Below is a small trained network, with its code and all its weights. Each question gives an input and a target symbol and asks what happens when units are switched off, that is, made to give their printed mean instead of their output.

import numpy as np


def w(rows, s, z=0):
    codes = np.array(rows[::2]) - 128.0
    scale = np.full(codes.shape[1], s)
    scale[-1] = z or s
    return codes * scale


def norm(h):
    return h / np.sqrt((h * h).mean(-1, keepdims=True) + 1e-5)


def f(y):
    return np.maximum(y, 0)


def softmax(a):
    e = np.exp(a - a.max(-1, keepdims=True))
    return e / e.sum(-1, keepdims=True)


def log_softmax(a):
    a = a - a.max(-1, keepdims=True)
    return a - np.log(np.exp(a).sum(-1, keepdims=True))


def net(x, mask):
    ids = ['ΓΨαδηθλμξφω'.index(c) for c in x.split()]
    T = len(ids)
    res = E[ids] + P[:T]
    u = 0
    for l in range(3):
        q, k, v = (norm(res) @ M[l].T for M in (Q, K, V))
        z = softmax(np.where(np.tri(T) > 0, q @ k.T / 2**0.5, -1e9)) @ v
        res = res + np.where(mask[u], z, O[l][:, -1]) @ O[l][:, :-1]
        u += 1
        y = f(norm(res) @ A[l][:, :-1].T + A[l][:, -1])
        res = res + np.where(mask[u : u + 12], y, B[l][:, -1]) @ B[l][:, :-1]
        u += 12
    return log_softmax(norm(res)[-1] @ U[:, :-1].T + U[:, -1])


Q, K, V, O, A, B = {}, {}, {}, {}, {}, {}
E = w([
[118,124,108,155],'Γ',
[123,151,97,154],'Ψ',
[108,128,99,173],'α',
[139,131,134,132],'δ',
[5,138,188,142],'η',
[142,102,137,137],'θ',
[123,161,112,120],'λ',
[114,201,109,118],'μ',
[131,165,104,142],'ξ',
[131,83,148,132],'φ',
[127,108,126,125],'ω',
],0.016)
P = w([
[138,100,125,96],'0',
[46,155,126,21],'1',
[3,131,112,15],'2',
[162,120,196,147],'3',
[184,116,208,151],'4',
[198,110,213,163],'5',
[221,111,222,166],'6',
[227,135,223,149],'7',
],0.006)
Q[0] = w([
[163,130,4,43],'L0H1',
[112,189,236,162],'L0H1',
],0.0042)
K[0] = w([
[253,122,104,188],'L0H1',
[157,190,59,83],'L0H1',
],0.0037)
V[0] = w([
[99,43,66,115],'L0H1',
[254,99,89,150],'L0H1',
],0.0061)
O[0] = w([
[120,81,156,120,58],'L0H1',
[2,66,106,94,4],'L0H1',
],0.0083,0.0032)
A[0] = w([
[72,121,73,146,156],'L0N1',
[107,86,107,187,1],'L0N2',
[70,191,187,153,166],'L0N3',
[94,170,254,188,130],'L0N4',
[51,158,118,118,44],'L0N5',
[94,101,114,154,6],'L0N6',
[132,82,183,80,11],'L0N7',
[108,219,127,156,197],'L0N8',
[120,105,142,180,8],'L0N9',
[131,128,126,200,149],'L0N10',
[74,102,116,195,47],'L0N11',
[55,142,164,33,186],'L0N12',
],0.0085,0.002)
B[0] = w([
[137,194,141,159,146],'L0N1',
[141,115,150,65,134],'L0N2',
[154,32,94,182,193],'L0N3',
[86,2,57,167,194],'L0N4',
[207,42,122,146,149],'L0N5',
[115,196,139,118,132],'L0N6',
[164,164,67,164,136],'L0N7',
[138,38,174,120,254],'L0N8',
[161,179,147,69,133],'L0N9',
[128,165,144,76,162],'L0N10',
[143,155,143,91,137],'L0N11',
[148,107,140,224,165],'L0N12',
],0.0067,0.0079)
Q[1] = w([
[246,64,158,194],'L1H1',
[19,167,107,36],'L1H1',
],0.014)
K[1] = w([
[2,200,88,19],'L1H1',
[236,56,151,218],'L1H1',
],0.0068)
V[1] = w([
[116,178,6,169],'L1H1',
[206,125,126,90],'L1H1',
],0.012)
O[1] = w([
[163,45,41,6,85],'L1H1',
[164,166,94,178,254],'L1H1',
],0.013,0.0053)
A[1] = w([
[84,17,117,223,255],'L1N1',
[139,133,62,182,81],'L1N2',
[131,197,53,173,59],'L1N3',
[184,201,105,228,166],'L1N4',
[148,250,59,149,138],'L1N5',
[175,196,83,176,26],'L1N6',
[118,142,221,157,68],'L1N7',
[192,202,103,123,125],'L1N8',
[88,145,226,80,89],'L1N9',
[139,184,214,224,84],'L1N10',
[82,105,255,104,160],'L1N11',
[165,178,77,181,49],'L1N12',
],0.0077,0.0034)
B[1] = w([
[141,254,196,26,221],'L1N1',
[202,67,200,172,164],'L1N2',
[214,152,168,241,160],'L1N3',
[133,141,163,10,255],'L1N4',
[196,60,174,125,180],'L1N5',
[169,64,178,157,173],'L1N6',
[13,174,162,216,161],'L1N7',
[136,50,247,117,170],'L1N8',
[254,122,126,131,136],'L1N9',
[7,186,18,92,214],'L1N10',
[180,144,45,74,158],'L1N11',
[154,51,141,144,174],'L1N12',
],0.0046,0.01)
Q[2] = w([
[126,178,251,147],'L2H1',
[95,116,64,117],'L2H1',
],0.019)
K[2] = w([
[24,8,118,106],'L2H1',
[246,194,145,170],'L2H1',
],0.012)
V[2] = w([
[228,151,52,178],'L2H1',
[192,140,127,2],'L2H1',
],0.0095)
O[2] = w([
[132,247,142,108,254],'L2H1',
[36,164,132,97,240],'L2H1',
],0.014,0.00078)
A[2] = w([
[174,197,33,158,123],'L2N1',
[26,32,32,222,151],'L2N2',
[111,81,87,69,116],'L2N3',
[229,103,70,197,48],'L2N4',
[103,203,153,238,104],'L2N5',
[139,118,87,79,86],'L2N6',
[29,101,151,126,66],'L2N7',
[246,100,123,206,139],'L2N8',
[103,188,50,117,2],'L2N9',
[229,224,119,133,22],'L2N10',
[1,85,191,102,76],'L2N11',
[220,182,158,150,192],'L2N12',
],0.0093,0.0066)
B[2] = w([
[224,115,210,151,157],'L2N1',
[207,69,11,109,158],'L2N2',
[27,74,92,163,151],'L2N3',
[140,106,40,185,157],'L2N4',
[16,221,136,107,196],'L2N5',
[125,85,63,190,138],'L2N6',
[167,68,190,103,148],'L2N7',
[130,92,6,147,234],'L2N8',
[96,80,192,254,130],'L2N9',
[254,76,174,90,181],'L2N10',
[190,163,223,191,168],'L2N11',
[99,73,93,23,255],'L2N12',
],0.0074,0.0096)
U = w([
[65,159,133,166,184],'Γ',
[60,110,49,29,115],'Ψ',
[109,134,247,143,90],'α',
[57,40,168,83,101],'δ',
[120,123,115,119,37],'η',
[143,39,69,152,114],'θ',
[195,206,102,202,38],'λ',
[208,141,108,32,117],'μ',
[60,211,126,68,171],'ξ',
[83,111,53,165,254],'φ',
[134,45,147,143,89],'ω',
],0.013,0.0039)

Each question gives the input, a string of symbols that net reads in full, and the target symbol t.
The units are the heads (2 rows each of Q, K, V and O) and the neurons (one row each of A and B). Each row of codes is followed by its name. A weight is (code - 128) times the scale printed after its matrix; where a second scale follows, it is the last column's (O, A, B and U).
mask holds one flag per unit, layer by layer, with each layer's heads first. A switched-off unit (its flag False) gives its mean, the last column of its rows in O or B, instead of its output. The means were averaged over made-up inputs and are rounded, as every weight is.
A unit's drop is (log p(t) with every unit on - log p(t) with that unit switched off) / (log p(t) with every unit on - log p(t) with every unit switched off).
The circuit of an input: a set's keep is (log p(t) with only the set's units on - log p(t) with every unit switched off) / (log p(t) with every unit on - log p(t) with every unit switched off). Starting from the 12 units with the biggest drops (on a tie, the unit counted first), units are removed one at a time, each time the one whose removal leaves the highest keep (on an exact tie, the one counted first), for as long as the keep stays at least 0.8.
units of the circuit, in order: the units of the circuit, biggest drop first
most important unit: the unit with the biggest drop
k most important neurons: the k neurons with the biggest drops, biggest first
k most important neurons of layer l: the k neurons of layer l with the biggest drops, biggest first
input ξ δ α Γ μ λ, target ξ: most important unit -> L0N1
input Ψ Ψ α δ, target Ψ: units of the circuit, in order -> [L1H1, L2H1]
input δ α θ μ δ Γ Ψ, target δ: units of the circuit, in order -> [L1H1, L2H1]
input λ λ θ μ, target λ: units of the circuit, in order -> [L1H1, L0N4]
input Γ μ μ, target Γ: 4 most important neurons -> [L0N11, L0N2, L0N4, L0N3]
input Γ μ Γ, target Γ: 2 most important neurons -> [L0N11, L0N2]
input ξ μ μ, target ξ: 2 most important neurons -> [L0N5, L0N1]
input λ μ φ, target λ: units of the circuit, in order -> [L1H1, L0N4, L0N8, L0N3]
input θ μ α μ ξ μ Γ μ, target θ: units of the circuit, in order -> [L2H1, L0H1]
input Ψ θ ω μ μ δ μ ξ, target Ψ: units of the circuit, in order -> [L0N8, L2H1]
input μ δ ξ, target μ: 3 most important neurons -> [L0N4, L0N8, L2N12]
input λ ξ μ μ μ θ, target λ: 4 most important neurons of layer 0 -> [L0N4, L0N3, L0N12, L0N8]
input Ψ μ μ μ μ λ α, target Ψ: 2 most important neurons -> [L0N8, L0N1]
input μ Ψ η λ, target θ: 2 most important neurons -> [L0N8, L1N1]
input δ Ψ μ λ α μ ω, target δ: most important unit -> L0H1
input μ θ λ, target μ: 3 most important neurons of layer 0 -> [L0N12, L0N4, L0N8]
input ξ α λ δ μ α μ α, target ξ: 2 most important neurons of layer 0 -> [L0N5, L0N1]
input μ ω Γ α, target μ: 3 most important neurons -> [L0N4, L0N12, L0N8]
input α μ α μ μ δ μ, target α: 3 most important neurons -> [L0N6, L0N1, L0N5]
input δ μ α θ, target δ: 2 most important neurons -> [L0N8, L0N7]
input μ α μ, target μ: most important unit -> L0N4
input Ψ μ Ψ μ μ φ, target Ψ: 2 most important neurons -> [L0N8, L0N1]
input δ α μ φ ω α, target δ: 2 most important neurons -> [L0N8, L0N7]
